Below are the code and all the weights of a small trained network. Each question names an input and a class and asks about switching units off, where a switched-off unit gives its printed mean instead of its output.

import numpy as np


def w(rows, s, z=0):
    codes = np.array(rows[::2]) - 128.0
    scale = np.full(codes.shape[1], s)
    scale[-1] = z or s
    return codes * scale


def norm(h):
    return h / np.sqrt((h * h).mean(-1, keepdims=True) + 1e-5)


def f(y):
    return y / 2 * (1 + np.tanh(0.7978845608 * (y + 0.044715 * y**3)))


def log_softmax(a):
    a = a - a.max(-1, keepdims=True)
    return a - np.log(np.exp(a).sum(-1, keepdims=True))


def net(x, mask):
    res = np.array(x, float).reshape(1, 8) / 4 @ E
    u = 0
    for l in range(2):
        y = f(norm(res) @ A[l][:, :-1].T + A[l][:, -1])
        res = res + np.where(mask[u : u + 13], y, B[l][:, -1]) @ B[l][:, :-1]
        u += 13
    return log_softmax(norm(res)[-1] @ U[:, :-1].T + U[:, -1])


A, B = {}, {}
E = w([
[133,127,127,128,130,128,129],'x0',
[141,222,83,156,196,215,123],'x1',
[125,127,128,127,129,131,128],'x2',
[126,127,127,130,127,128,129],'x3',
[29,65,131,146,202,1,197],'x4',
[121,129,130,126,128,129,128],'x5',
[158,167,51,70,83,93,206],'x6',
[128,131,131,127,128,127,128],'x7',
],0.0021)
A[0] = w([
[174,147,112,110,119,162,129,107],'0.n1',
[92,90,135,110,133,87,145,151],'0.n2',
[103,196,39,103,175,198,167,75],'0.n3',
[76,95,93,80,186,67,214,238],'0.n4',
[175,140,229,187,107,163,22,201],'0.n5',
[164,126,138,119,103,127,122,64],'0.n6',
[166,179,128,84,2,111,125,254],'0.n7',
[122,96,98,152,84,106,140,118],'0.n8',
[96,173,120,165,200,144,111,94],'0.n9',
[74,121,173,181,187,123,133,41],'0.n10',
[86,84,187,193,205,75,100,89],'0.n11',
[144,90,210,162,108,155,38,83],'0.n12',
[168,129,122,103,58,132,140,235],'0.n13',
],0.0042,0.00096)
B[0] = w([
[105,122,97,110,162,124,114,151],'0.n1',
[173,176,135,185,98,157,100,163],'0.n2',
[89,167,116,224,178,103,30,205],'0.n3',
[249,159,217,185,92,139,130,252],'0.n4',
[86,132,202,167,119,10,198,217],'0.n5',
[108,140,136,93,149,115,152,124],'0.n6',
[85,22,133,101,162,156,178,217],'0.n7',
[132,123,177,110,80,154,132,134],'0.n8',
[47,48,187,71,225,186,125,164],'0.n9',
[92,99,82,70,181,217,128,165],'0.n10',
[71,120,84,43,118,197,90,212],'0.n11',
[69,164,253,245,82,28,215,175],'0.n12',
[32,99,120,110,139,160,184,174],'0.n13',
],0.0029,0.0031)
A[1] = w([
[118,113,70,105,181,151,37,117],'1.n1',
[102,69,173,136,128,133,47,38],'1.n2',
[100,213,166,199,145,99,110,143],'1.n3',
[102,189,171,161,122,123,91,147],'1.n4',
[130,117,124,111,66,128,159,155],'1.n5',
[87,82,199,154,121,72,78,126],'1.n6',
[108,39,175,104,100,125,1,10],'1.n7',
[130,165,103,217,187,84,177,196],'1.n8',
[78,154,18,124,137,170,71,93],'1.n9',
[117,154,178,166,167,132,89,124],'1.n10',
[75,187,34,100,148,171,83,50],'1.n11',
[107,26,99,19,70,155,131,78],'1.n12',
[44,157,115,149,121,148,126,176],'1.n13',
],0.0047,0.0014)
B[1] = w([
[64,115,167,133,91,117,183,197],'1.n1',
[137,174,69,106,127,133,115,157],'1.n2',
[180,122,49,70,142,124,96,240],'1.n3',
[196,113,49,105,159,92,123,190],'1.n4',
[64,95,180,153,200,110,136,169],'1.n5',
[212,161,83,127,97,179,159,255],'1.n6',
[170,217,3,111,159,121,82,150],'1.n7',
[133,144,73,78,71,181,65,243],'1.n8',
[140,98,229,127,85,51,177,218],'1.n9',
[124,168,67,92,113,129,92,211],'1.n10',
[139,78,180,156,68,76,175,222],'1.n11',
[88,213,83,140,204,167,23,198],'1.n12',
[209,90,146,138,98,109,156,195],'1.n13',
],0.0037,0.002)
U = w([
[151,99,216,155,46,72,210,253],'0',
[206,199,39,119,140,131,53,2],'1',
[2,89,157,95,209,190,116,118],'2',
],0.0071,0.00047)

Each question gives the input, the list of numbers given to net, and the class t.
The units are the neurons (one row each of A and B). Each row of codes is followed by its name. A weight is (code - 128) times the scale printed after its matrix; where a second scale follows, it is the last column's (A, B and U).
mask holds one flag per neuron, layer by layer. A switched-off neuron (its flag False) gives its mean, the last column of its row in B, instead of its output. The means were averaged over made-up inputs and are rounded, as every weight is.
A unit's drop is (log p(t) with every unit on - log p(t) with that unit switched off) / (log p(t) with every unit on - log p(t) with every unit switched off).
most important unit: the unit with the biggest drop
top k neurons: the k neurons with the biggest drops, biggest first
k most important neurons of layer l: the k neurons of layer l with the biggest drops, biggest first
drop when u is switched off: that unit's drop, to one decimal
input [3,-1,-1,2,1,1,-7,6], class 1: top 3 neurons : [0.n7; 1.n6; 0.n13]
input [-7,0,-7,-3,-5,7,0,-4], class 0: most important unit : 0.n5
input [0,-3,6,2,-8,5,-2,-7], class 0: top 2 neurons : [0.n5; 0.n12]
input [-3,-2,-4,-6,0,-6,8,7], class 2: 3 most important neurons of layer 0 : [0.n7; 0.n12; 0.n5]
input [2,-3,0,5,-5,-3,1,7], class 2: top 3 neurons : [0.n7; 0.n4; 1.n12]
input [-5,-5,-8,-8,-5,-1,1,-6], class 2: top 2 neurons : [0.n7; 0.n4]
input [-1,3,5,7,0,-4,1,6], class 0: 3 most important neurons of layer 1 : [1.n9; 1.n11; 1.n1]
input [7,8,4,6,7,-8,2,2], class 1: 2 most important neurons of layer 0 : [0.n4; 0.n7]
input [3,0,1,8,-1,5,8,4], class 2: top 2 neurons : [0.n7; 1.n12]
input [1,-8,2,-6,8,2,-4,5], class 1: top 2 neurons : [1.n7; 0.n11]
input [3,8,-2,4,-5,1,4,-5], class 0: top 3 neurons : [1.n9; 0.n4; 1.n11]
input [6,-7,-7,-1,8,-7,-1,4], class 1: top 2 neurons : [0.n5; 1.n7]
input [-7,1,8,-5,-8,4,3,-8], class 0: 3 most important neurons of layer 0 : [0.n3; 0.n9; 0.n4]
input [-2,4,-5,6,7,6,3,-8], class 1: most important unit : 0.n4
input [-7,-1,-6,7,4,3,-4,-4], class 1: drop when 1.n7 is switched off : 0.2
input [7,7,4,3,-1,-6,6,-2], class 0: drop when 1.n9 is switched off : 0.4
input [7,6,0,-7,-1,-8,8,2], class 0: drop when 1.n11 is switched off : 0.1
input [1,6,3,2,-5,0,7,6], class 0: drop when 0.n3 is switched off : 0.0
